Below is a small trained network, with its code and all its weights. Each question gives an input and a class and asks what happens when units are switched off, that is, made to give their printed mean instead of their output.

import numpy as np


def w(rows, s, z=0):
    codes = np.array(rows[::2]) - 128.0
    scale = np.full(codes.shape[1], s)
    scale[-1] = z or s
    return codes * scale


def norm(h):
    return h / np.sqrt((h * h).mean(-1, keepdims=True) + 1e-5)


def f(y):
    return y / 2 * (1 + np.tanh(0.7978845608 * (y + 0.044715 * y**3)))


def log_softmax(a):
    a = a - a.max(-1, keepdims=True)
    return a - np.log(np.exp(a).sum(-1, keepdims=True))


def net(x, mask):
    res = np.array(x, float).reshape(1, 7) / 4 @ E
    u = 0
    for l in range(2):
        y = f(norm(res) @ A[l][:, :-1].T + A[l][:, -1])
        res = res + np.where(mask[u : u + 13], y, B[l][:, -1]) @ B[l][:, :-1]
        u += 13
    return log_softmax(norm(res)[-1] @ U[:, :-1].T + U[:, -1])


A, B = {}, {}
E = w([
[129,129,130,124,130,130,127,127,129,129],'x0',
[102,128,122,141,100,153,230,41,129,157],'x1',
[129,128,124,120,126,129,123,123,129,132],'x2',
[126,128,126,130,125,126,125,128,126,130],'x3',
[130,129,131,128,129,128,127,125,127,128],'x4',
[157,253,91,165,153,125,129,114,162,154],'x5',
[88,157,212,109,64,100,125,114,191,144],'x6',
],0.029)
A[0] = w([
[97,1,165,109,110,166,168,108,110,128,117],'L0N1',
[146,152,80,149,169,170,144,107,107,136,115],'L0N2',
[137,106,160,159,154,139,136,134,150,98,79],'L0N3',
[85,156,236,102,67,90,117,146,209,150,167],'L0N4',
[95,113,190,83,105,121,79,158,130,114,8],'L0N5',
[125,115,118,96,151,147,119,138,121,138,63],'L0N6',
[115,31,160,50,156,100,43,179,125,98,154],'L0N7',
[142,110,99,102,128,124,87,159,95,124,116],'L0N8',
[111,189,187,132,63,93,120,106,189,130,73],'L0N9',
[116,85,171,145,110,108,67,198,77,87,137],'L0N10',
[131,119,141,100,107,133,120,149,151,127,49],'L0N11',
[160,186,139,126,170,100,15,203,157,109,118],'L0N12',
[131,165,142,123,135,136,78,145,139,170,25],'L0N13',
],0.015,0.012)
B[0] = w([
[79,215,92,48,102,22,63,189,16,36,236],'L0N1',
[177,76,61,154,111,102,99,125,137,101,183],'L0N2',
[119,103,145,133,105,131,130,143,114,139,121],'L0N3',
[197,94,183,159,25,70,65,57,180,103,249],'L0N4',
[204,78,78,182,77,122,125,88,213,72,153],'L0N5',
[102,143,140,101,142,150,140,134,147,111,125],'L0N6',
[135,85,140,211,159,224,153,122,191,198,251],'L0N7',
[86,120,141,133,132,167,175,191,106,143,173],'L0N8',
[79,171,174,98,206,177,61,163,97,150,193],'L0N9',
[171,108,118,172,105,200,141,125,187,203,211],'L0N10',
[151,125,127,136,142,105,146,141,145,115,126],'L0N11',
[72,148,119,40,91,33,115,145,9,39,239],'L0N12',
[119,149,131,98,93,85,151,116,109,121,135],'L0N13',
],0.013,0.016)
A[1] = w([
[186,85,173,151,134,170,114,136,233,198,79],'L1N1',
[123,146,57,109,138,93,171,136,81,110,138],'L1N2',
[121,159,156,126,59,67,126,76,120,116,35],'L1N3',
[139,100,81,78,169,107,157,162,64,128,2],'L1N4',
[148,81,56,180,162,250,182,160,138,177,98],'L1N5',
[83,176,191,97,126,130,142,67,178,164,12],'L1N6',
[106,104,145,163,188,195,156,152,138,195,75],'L1N7',
[116,101,90,124,161,102,164,169,84,91,24],'L1N8',
[138,163,156,153,137,158,126,57,201,168,104],'L1N9',
[146,159,95,162,205,153,181,72,167,191,66],'L1N10',
[105,79,165,83,80,81,201,108,136,124,51],'L1N11',
[120,186,178,165,133,198,155,126,177,185,94],'L1N12',
[145,130,134,130,105,99,117,119,110,78,58],'L1N13',
],0.019,0.0069)
B[1] = w([
[130,129,57,175,163,232,213,102,103,94,201],'L1N1',
[145,88,101,186,87,196,208,74,155,143,229],'L1N2',
[126,141,170,87,186,110,101,183,126,209,225],'L1N3',
[96,157,83,137,216,200,159,145,108,121,200],'L1N4',
[108,169,222,52,114,7,56,97,168,143,252],'L1N5',
[103,151,102,83,227,161,163,176,35,64,169],'L1N6',
[139,181,211,61,136,44,74,137,121,145,172],'L1N7',
[117,149,114,127,187,189,150,137,91,107,196],'L1N8',
[112,118,10,169,137,169,190,148,108,89,182],'L1N9',
[201,43,161,170,73,97,144,68,183,154,167],'L1N10',
[133,135,177,87,152,74,69,139,125,152,153],'L1N11',
[78,128,78,127,146,164,158,160,65,117,160],'L1N12',
[101,142,147,100,172,146,133,141,172,212,180],'L1N13',
],0.016)
U = w([
[119,195,243,35,128,31,28,154,134,147,24],'0',
[111,193,16,124,197,194,204,144,45,107,110],'1',
[208,54,125,219,47,146,155,62,250,129,253],'2',
],0.015,0.0021)

Each question gives the input, the list of numbers given to net, and the class t.
The units are the neurons (one row each of A and B). Each row of codes is followed by its name. A weight is (code - 128) times the scale printed after its matrix; where a second scale follows, it is the last column's (A, B and U).
mask holds one flag per neuron, layer by layer. A switched-off neuron (its flag False) gives its mean, the last column of its row in B, instead of its output. The means were averaged over made-up inputs and are rounded, as every weight is.
A unit's drop is (log p(t) with every unit on - log p(t) with that unit switched off) / (log p(t) with every unit on - log p(t) with every unit switched off).
unit that matters most: the unit with the biggest drop
k most important neurons: the k neurons with the biggest drops, biggest first
top k neurons in layer l: the k neurons of layer l with the biggest drops, biggest first
drop of u: that unit's drop, to one decimal
input [3,0,-2,1,6,-4,6], class 2: top 3 neurons in layer 0 => L0N12, L0N4, L0N7
input [-5,1,0,1,-4,5,6], class 1: 2 most important neurons => L0N1, L0N12
input [-4,1,-5,8,3,-6,-1], class 1: unit that matters most => L0N1
input [7,-7,-1,-2,-3,-2,-8], class 0: 2 most important neurons => L1N5, L0N7
input [-7,3,-6,6,0,4,8], class 1: 2 most important neurons => L0N12, L0N1
input [3,-4,-3,-6,-1,0,3], class 2: 4 most important neurons => L0N7, L0N1, L0N10, L0N5
input [8,-8,4,4,8,2,-1], class 1: 2 most important neurons => L0N12, L0N4
input [3,-3,6,-6,0,-8,-7], class 0: 2 most important neurons => L0N7, L1N5
input [4,4,-8,7,6,5,8], class 1: top 2 neurons in layer 0 => L0N12, L0N1
input [0,-1,4,6,2,-7,5], class 2: 2 most important neurons => L0N7, L0N12
input [-4,-1,-5,-1,4,-1,-3], class 0: drop of L1N5 => 0.1
input [6,-4,1,4,5,-7,-8], class 0: drop of L1N5 => 0.3
input [-4,2,4,7,-5,5,6], class 1: drop of L0N1 => 0.8
input [8,8,-5,-3,0,-6,2], class 0: drop of L1N8 => 0.0
input [-6,0,6,5,3,1,0], class 1: most important neuron => L0N4
input [1,5,6,-1,5,2,4], class 1: 2 most important neurons => L0N12, L0N1
input [3,4,7,0,-1,2,-3], class 2: 2 most important neurons => L0N1, L0N12
